Here is a tiny trained network, its code and every weight. The questions are about switching its units off for an input and a class, where a switched-off unit gives its printed mean instead of its output.

import numpy as np


def w(rows, s, z=0):
    codes = np.array(rows[::2]) - 128.0
    scale = np.full(codes.shape[1], s)
    scale[-1] = z or s
    return codes * scale


def f(y):
    return np.maximum(y, 0)


def log_softmax(a):
    a = a - a.max(-1, keepdims=True)
    return a - np.log(np.exp(a).sum(-1, keepdims=True))


def net(x, mask):
    res = np.array(x, float).reshape(1, 4) / 4 @ E
    y = f(res @ A[0][:, :-1].T + A[0][:, -1])
    res = res + np.where(mask, y, B[0][:, -1]) @ B[0][:, :-1]
    return log_softmax(res[-1] @ U[:, :-1].T + U[:, -1])


A, B = {}, {}
E = w([
[107,135,220],'x0',
[205,212,127],'x1',
[119,139,2],'x2',
[50,209,167],'x3',
],0.0067)
A[0] = w([
[183,91,101,184],'N1',
[126,175,27,154],'N2',
[188,111,13,125],'N3',
[220,107,99,74],'N4',
[167,58,187,141],'N5',
[194,152,89,93],'N6',
[143,101,154,118],'N7',
[39,75,107,75],'N8',
[25,18,114,67],'N9',
[151,96,160,119],'N10',
[101,180,145,43],'N11',
[132,199,142,120],'N12',
[110,93,48,95],'N13',
[206,130,133,236],'N14',
[103,82,181,143],'N15',
[214,139,74,202],'N16',
[111,178,140,92],'N17',
[186,158,137,115],'N18',
[116,43,71,55],'N19',
[157,74,174,135],'N20',
[114,183,125,98],'N21',
[123,170,203,79],'N22',
[154,82,171,118],'N23',
[95,159,109,221],'N24',
[185,75,54,255],'N25',
[87,90,174,133],'N26',
[140,171,139,96],'N27',
[209,160,131,132],'N28',
[156,9,225,165],'N29',
[103,143,129,148],'N30',
[97,179,78,149],'N31',
[88,154,171,96],'N32',
[42,108,104,124],'N33',
[225,73,48,204],'N34',
],0.011,0.003)
B[0] = w([
[127,89,159,194],'N1',
[165,102,122,221],'N2',
[152,75,108,242],'N3',
[135,58,173,187],'N4',
[125,137,209,194],'N5',
[168,143,150,182],'N6',
[129,124,162,152],'N7',
[169,197,81,187],'N8',
[116,254,67,217],'N9',
[140,109,156,158],'N10',
[101,125,135,155],'N11',
[103,158,113,174],'N12',
[102,134,61,192],'N13',
[187,93,136,206],'N14',
[113,171,151,188],'N15',
[200,131,141,225],'N16',
[104,143,119,158],'N17',
[164,150,119,170],'N18',
[128,182,94,186],'N19',
[123,132,189,178],'N20',
[105,138,120,157],'N21',
[62,111,114,191],'N22',
[128,125,181,169],'N23',
[128,89,110,183],'N24',
[126,38,121,246],'N25',
[116,173,137,185],'N26',
[103,145,120,153],'N27',
[179,147,127,189],'N28',
[86,154,231,239],'N29',
[121,114,122,152],'N30',
[147,111,166,183],'N31',
[95,97,125,175],'N32',
[157,147,70,184],'N33',
[130,25,149,255],'N34',
],0.029,0.0067)
U = w([
[254,163,148,197],'0',
[47,85,91,206],'1',
[135,162,90,81],'2',
[171,47,179,199],'3',
[168,76,64,3],'4',
[125,162,198,6],'5',
],0.0093,0.0028)

Each question gives the input, the list of numbers given to net, and the class t.
The units are the neurons (one row each of A and B). Each row of codes is followed by its name. A weight is (code - 128) times the scale printed after its matrix; where a second scale follows, it is the last column's (A, B and U).
mask holds one flag per neuron, in row order. A switched-off neuron (its flag False) gives its mean, the last column of its row in B, instead of its output. The means were averaged over made-up inputs and are rounded, as every weight is.
A unit's drop is (log p(t) with every unit on - log p(t) with that unit switched off) / (log p(t) with every unit on - log p(t) with every unit switched off).
The circuit of an input: a set's keep is (log p(t) with only the set's units on - log p(t) with every unit switched off) / (log p(t) with every unit on - log p(t) with every unit switched off). Starting from the 12 units with the biggest drops (on a tie, the unit counted first), units are removed one at a time, each time the one whose removal leaves the highest keep (on an exact tie, the one counted first), for as long as the keep stays at least 0.8.
circuit, biggest first: the units of the circuit, biggest drop first
k most important neurons: the k neurons with the biggest drops, biggest first
drop of u: that unit's drop, to one decimal
input [-4,0,1,0], class 4: circuit, biggest first : N29
input [-3,-3,0,1], class 4: circuit, biggest first : N29; N5
input [0,6,-8,6], class 1: circuit, biggest first : N22; N16
input [-3,-6,-3,-6], class 5: circuit, biggest first : N9; N29
input [-6,-6,3,5], class 4: 2 most important neurons : N29; N2
input [5,6,-1,-2], class 0: 2 most important neurons : N34; N25
input [-2,5,-8,-1], class 5: 2 most important neurons : N34; N25
input [0,2,6,4], class 4: 2 most important neurons : N29; N5
input [1,-3,1,5], class 2: 2 most important neurons : N34; N25
input [4,4,-1,1], class 1: 3 most important neurons : N16; N22; N29
input [-2,2,0,4], class 1: drop of N6 : 0.1
input [8,-6,6,-2], class 2: drop of N11 : 0.0
input [2,-7,6,-8], class 4: drop of N9 : 0.3
input [-2,-8,-3,5], class 2: most important neuron : N9
input [2,-1,4,7], class 1: drop of N16 : 0.2
